Below are the code and all the weights of a small trained network. Each question names an input and a target symbol and asks about switching units off, where a switched-off unit gives its printed mean instead of its output.

import numpy as np


def w(rows, s, z=0):
    codes = np.array(rows[::2]) - 128.0
    scale = np.full(codes.shape[1], s)
    scale[-1] = z or s
    return codes * scale


def f(y):
    return np.maximum(y, 0)


def softmax(a):
    e = np.exp(a - a.max(-1, keepdims=True))
    return e / e.sum(-1, keepdims=True)


def log_softmax(a):
    a = a - a.max(-1, keepdims=True)
    return a - np.log(np.exp(a).sum(-1, keepdims=True))


def net(x, mask):
    ids = ['ΔΘΛΣΦαβγζημπτψω'.index(c) for c in x.split()]
    T = len(ids)
    res = E[ids] + P[:T]
    r = res
    for j in range(2):
        rows = slice(2 * j, 2 * j + 2)
        q, k, v = (r @ M[0][rows].T for M in (Q, K, V))
        z = softmax(np.where(np.tri(T) > 0, q @ k.T / 2**0.5, -1e9)) @ v
        o = O[0][rows]
        res = res + np.where(mask[j], z, o[:, -1]) @ o[:, :-1]
    y = f(res @ A[0][:, :-1].T + A[0][:, -1])
    res = res + np.where(mask[2:18], y, B[0][:, -1]) @ B[0][:, :-1]
    return log_softmax(res[-1] @ U[:, :-1].T + U[:, -1])


Q, K, V, O, A, B = {}, {}, {}, {}, {}, {}
E = w([
[180,156,104,236],'Δ',
[154,124,125,200],'Θ',
[109,128,106,165],'Λ',
[109,139,115,139],'Σ',
[129,112,149,168],'Φ',
[126,121,151,94],'α',
[138,133,133,130],'β',
[233,89,151,219],'γ',
[114,134,114,103],'ζ',
[218,145,135,166],'η',
[237,113,165,151],'μ',
[112,111,136,62],'π',
[250,169,116,100],'τ',
[139,163,104,27],'ψ',
[29,84,70,75],'ω',
],0.018)
P = w([
[125,132,146,134],'0',
[124,175,19,167],'1',
[118,140,207,122],'2',
[142,79,124,78],'3',
[141,109,8,115],'4',
[91,162,202,134],'5',
[150,88,129,70],'6',
],0.017)
Q[0] = w([
[129,172,164,105],'H1',
[119,149,143,142],'H1',
[153,34,3,47],'H2',
[155,103,85,68],'H2',
],0.015)
K[0] = w([
[116,90,4,75],'H1',
[131,81,102,126],'H1',
[87,255,211,235],'H2',
[29,248,149,182],'H2',
],0.0071)
V[0] = w([
[100,106,148,130],'H1',
[148,138,71,181],'H1',
[232,104,127,131],'H2',
[74,255,127,29],'H2',
],0.0092)
O[0] = w([
[91,62,160,92,111],'H1',
[140,83,28,66,192],'H1',
[241,112,107,2,181],'H2',
[119,234,113,84,3],'H2',
],0.0083,0.0047)
A[0] = w([
[177,151,141,163,53],'N1',
[58,161,34,113,62],'N2',
[42,61,136,112,135],'N3',
[158,151,115,208,97],'N4',
[142,153,166,77,193],'N5',
[109,135,190,162,132],'N6',
[39,119,167,61,108],'N7',
[134,129,195,72,253],'N8',
[76,138,62,48,150],'N9',
[185,111,124,162,200],'N10',
[67,72,47,189,111],'N11',
[42,64,144,199,128],'N12',
[178,109,135,92,110],'N13',
[146,73,79,127,116],'N14',
[154,78,141,196,125],'N15',
[113,63,252,100,60],'N16',
],0.012,0.0068)
B[0] = w([
[82,193,176,106,144],'N1',
[188,41,160,134,163],'N2',
[79,168,93,129,172],'N3',
[114,143,176,145,171],'N4',
[146,186,64,90,177],'N5',
[57,142,180,120,154],'N6',
[138,131,189,215,156],'N7',
[148,165,167,56,223],'N8',
[100,146,129,206,179],'N9',
[114,103,76,127,254],'N10',
[175,185,124,122,212],'N11',
[117,87,51,51,192],'N12',
[107,148,148,191,193],'N13',
[106,220,140,150,224],'N14',
[92,82,108,110,225],'N15',
[115,111,255,195,189],'N16',
],0.0093,0.01)
U = w([
[157,165,96,232,150],'Δ',
[175,45,60,97,254],'Θ',
[76,135,39,39,115],'Λ',
[100,148,115,127,57],'Σ',
[76,56,127,60,250],'Φ',
[117,163,167,156,39],'α',
[120,127,126,58,183],'β',
[147,98,173,217,43],'γ',
[100,161,134,137,80],'ζ',
[175,125,133,105,125],'η',
[247,93,179,110,134],'μ',
[109,179,166,182,18],'π',
[207,124,105,33,49],'τ',
[96,208,119,82,87],'ψ',
[36,181,138,190,18],'ω',
],0.011,0.0049)

Each question gives the input, a string of symbols that net reads in full, and the target symbol t.
The units are the heads (2 rows each of Q, K, V and O) and the neurons (one row each of A and B). Each row of codes is followed by its name. A weight is (code - 128) times the scale printed after its matrix; where a second scale follows, it is the last column's (O, A, B and U).
mask holds one flag per unit, heads first, then neurons. A switched-off unit (its flag False) gives its mean, the last column of its rows in O or B, instead of its output. The means were averaged over made-up inputs and are rounded, as every weight is.
A unit's drop is (log p(t) with every unit on - log p(t) with that unit switched off) / (log p(t) with every unit on - log p(t) with every unit switched off).
The circuit of an input: a set's keep is (log p(t) with only the set's units on - log p(t) with every unit switched off) / (log p(t) with every unit on - log p(t) with every unit switched off). Starting from the 12 units with the biggest drops (on a tie, the unit counted first), units are removed one at a time, each time the one whose removal leaves the highest keep (on an exact tie, the one counted first), for as long as the keep stays at least 0.8.
circuit, biggest first: the units of the circuit, biggest drop first
most important unit: the unit with the biggest drop
top k neurons: the k neurons with the biggest drops, biggest first
heads that matter: for each layer, one digit per head in row order, 1 if its drop is at least 0.15 and else 0, layers parted by /
drop when u is switched off: that unit's drop, to one decimal
input π μ τ, target τ: circuit, biggest first -> (N5, N8, H2)
input μ Φ Φ Φ μ Λ, target μ: circuit, biggest first -> (H2)
input ζ τ β ω Λ, target Δ: circuit, biggest first -> (N9, N11)
input μ Θ Φ Λ, target Λ: top 3 neurons -> (N3, N16, N12)
input μ Φ Φ Φ β, target Δ: circuit, biggest first -> (N12, N9)
input Φ Φ Θ Φ ψ Φ γ, target γ: circuit, biggest first -> (N16, H1, H2)
input Φ Φ Φ ψ Φ μ, target ψ: circuit, biggest first -> (H2, N5)
input Φ Φ μ Φ τ, target Δ: heads that matter -> 00
input μ μ Θ Θ Φ Λ, target Φ: circuit, biggest first -> (H2, N14, N12)
input τ ψ ψ Φ τ μ, target τ: circuit, biggest first -> (H2, N5)
input μ Φ α, target μ: top 2 neurons -> (N16, N8)
input γ Δ Θ Λ Φ, target Δ: circuit, biggest first -> (N14, N8)
input Φ τ Θ, target τ: circuit, biggest first -> (H2, N5)
input Φ ω Σ, target ω: circuit, biggest first -> (H2)
input ψ Φ ψ, target ψ: top 2 neurons -> (N5, N8)
input β Φ μ ω Θ Φ, target ω: top 2 neurons -> (N6, N7)
input ζ μ ω Θ Φ, target Δ: top 3 neurons -> (N12, N8, N9)
input ζ Φ Φ Δ Φ Θ Λ, target Λ: top 2 neurons -> (N16, N3)
input Φ π Φ Θ μ, target Δ: top 4 neurons -> (N12, N14, N8, N13)
input ψ ψ Φ Θ Φ Φ, target Φ: most important unit -> N14
input μ Φ γ Θ Φ Θ ψ, target ψ: drop when N16 is switched off -> 0.1
input Φ α μ Λ ζ, target Δ: drop when N6 is switched off -> 0.0
